Below is a small trained network, with its code and all its weights. Each question gives an input and a target symbol and asks what happens when units are switched off, that is, made to give their printed mean instead of their output.

import numpy as np


def w(rows, s, z=0):
    codes = np.array(rows[::2]) - 128.0
    scale = np.full(codes.shape[1], s)
    scale[-1] = z or s
    return codes * scale


def f(y):
    return np.maximum(y, 0)


def softmax(a):
    e = np.exp(a - a.max(-1, keepdims=True))
    return e / e.sum(-1, keepdims=True)


def log_softmax(a):
    a = a - a.max(-1, keepdims=True)
    return a - np.log(np.exp(a).sum(-1, keepdims=True))


def net(x, mask):
    ids = ['ΛΠΦαεημξτω'.index(c) for c in x.split()]
    T = len(ids)
    res = E[ids] + P[:T]
    q, k, v = (res @ M[0].T for M in (Q, K, V))
    z = softmax(np.where(np.tri(T) > 0, q @ k.T / 2**0.5, -1e9)) @ v
    res = res + np.where(mask[0], z, O[0][:, -1]) @ O[0][:, :-1]
    y = f(res @ A[0][:, :-1].T + A[0][:, -1])
    res = res + np.where(mask[1:17], y, B[0][:, -1]) @ B[0][:, :-1]
    return log_softmax(res[-1] @ U[:, :-1].T + U[:, -1])


Q, K, V, O, A, B = {}, {}, {}, {}, {}, {}
E = w([
[161,119,103],'Λ',
[119,184,73],'Π',
[55,23,49],'Φ',
[121,189,69],'α',
[121,208,59],'ε',
[162,143,106],'η',
[101,158,88],'μ',
[244,252,245],'ξ',
[137,104,110],'τ',
[137,92,114],'ω',
],0.012)
P = w([
[97,96,133],'0',
[152,73,153],'1',
[110,188,123],'2',
[72,63,188],'3',
[152,15,84],'4',
[183,249,134],'5',
[30,150,247],'6',
],0.018)
Q[0] = w([
[41,201,247],'head 0',
[143,51,157],'head 0',
],0.013)
K[0] = w([
[208,173,52],'head 0',
[5,204,176],'head 0',
],0.011)
V[0] = w([
[255,94,63],'head 0',
[157,244,40],'head 0',
],0.0093)
O[0] = w([
[2,49,75,33],'head 0',
[220,112,77,6],'head 0',
],0.0091,0.00019)
A[0] = w([
[103,87,152,172],'neuron 0',
[169,158,100,215],'neuron 1',
[164,185,163,254],'neuron 2',
[70,93,161,138],'neuron 3',
[113,78,66,192],'neuron 4',
[128,122,198,215],'neuron 5',
[133,68,7,70],'neuron 6',
[73,127,126,65],'neuron 7',
[117,167,234,124],'neuron 8',
[218,173,147,6],'neuron 9',
[176,201,184,175],'neuron 10',
[193,154,54,141],'neuron 11',
[70,121,165,181],'neuron 12',
[119,147,61,138],'neuron 13',
[108,72,57,185],'neuron 14',
[132,182,67,95],'neuron 15',
],0.016,0.0062)
B[0] = w([
[169,132,56,221],'neuron 0',
[159,73,192,198],'neuron 1',
[248,35,68,230],'neuron 2',
[137,188,125,234],'neuron 3',
[61,119,177,241],'neuron 4',
[58,186,87,220],'neuron 5',
[204,192,122,188],'neuron 6',
[205,75,119,189],'neuron 7',
[198,200,231,181],'neuron 8',
[48,195,150,152],'neuron 9',
[30,102,2,192],'neuron 10',
[136,163,238,176],'neuron 11',
[179,129,66,254],'neuron 12',
[141,76,170,194],'neuron 13',
[29,131,217,246],'neuron 14',
[152,106,180,191],'neuron 15',
],0.0082,0.0065)
U = w([
[160,124,156,51],'Λ',
[168,158,192,4],'Π',
[150,89,141,114],'Φ',
[122,161,109,89],'α',
[180,231,102,175],'ε',
[39,137,113,188],'η',
[172,15,5,216],'μ',
[121,176,106,132],'ξ',
[104,132,115,58],'τ',
[112,122,134,97],'ω',
],0.013,0.0036)

Each question gives the input, a string of symbols that net reads in full, and the target symbol t.
The units are the heads (2 rows each of Q, K, V and O) and the neurons (one row each of A and B). Each row of codes is followed by its name. A weight is (code - 128) times the scale printed after its matrix; where a second scale follows, it is the last column's (O, A, B and U).
mask holds one flag per unit, heads first, then neurons. A switched-off unit (its flag False) gives its mean, the last column of its rows in O or B, instead of its output. The means were averaged over made-up inputs and are rounded, as every weight is.
A unit's drop is (log p(t) with every unit on - log p(t) with that unit switched off) / (log p(t) with every unit on - log p(t) with every unit switched off).
The circuit of an input: a set's keep is (log p(t) with only the set's units on - log p(t) with every unit switched off) / (log p(t) with every unit on - log p(t) with every unit switched off). Starting from the 12 units with the biggest drops (on a tie, the unit counted first), units are removed one at a time, each time the one whose removal leaves the highest keep (on an exact tie, the one counted first), for as long as the keep stays at least 0.8.
circuit, biggest first: the units of the circuit, biggest drop first
most important unit: the unit with the biggest drop
k most important neurons: the k neurons with the biggest drops, biggest first
drop of u: that unit's drop, to one decimal
input τ Π Λ Λ, target η: circuit, biggest first	neuron 2; neuron 5
input Π ω ω μ μ Φ, target η: 2 most important neurons	neuron 2; neuron 14
input μ Φ μ μ Λ τ, target η: circuit, biggest first	head 0
input ξ ε μ α, target μ: circuit, biggest first	head 0; neuron 8
input Π Φ ε α, target Π: circuit, biggest first	head 0; neuron 11
input μ μ η, target μ: circuit, biggest first	neuron 2; neuron 10
input Π μ Φ μ μ μ Π, target μ: circuit, biggest first	head 0; neuron 2
input Φ μ ε Π, target Π: circuit, biggest first	head 0; neuron 11
input η μ ε, target μ: circuit, biggest first	neuron 2; neuron 10
input ε μ μ τ, target μ: circuit, biggest first	head 0; neuron 8
input Φ μ Φ μ μ μ ξ, target ε: 4 most important neurons	neuron 8; neuron 9; neuron 10; neuron 2
input ω Φ Φ Π, target ε: drop of neuron 8	0.3
input ξ Φ μ ω, target μ: drop of neuron 4	0.1
input ε μ μ Π Φ Φ α, target ε: most important unit	neuron 8
input Λ μ μ Π Π μ Λ, target μ: drop of head 0	1.4
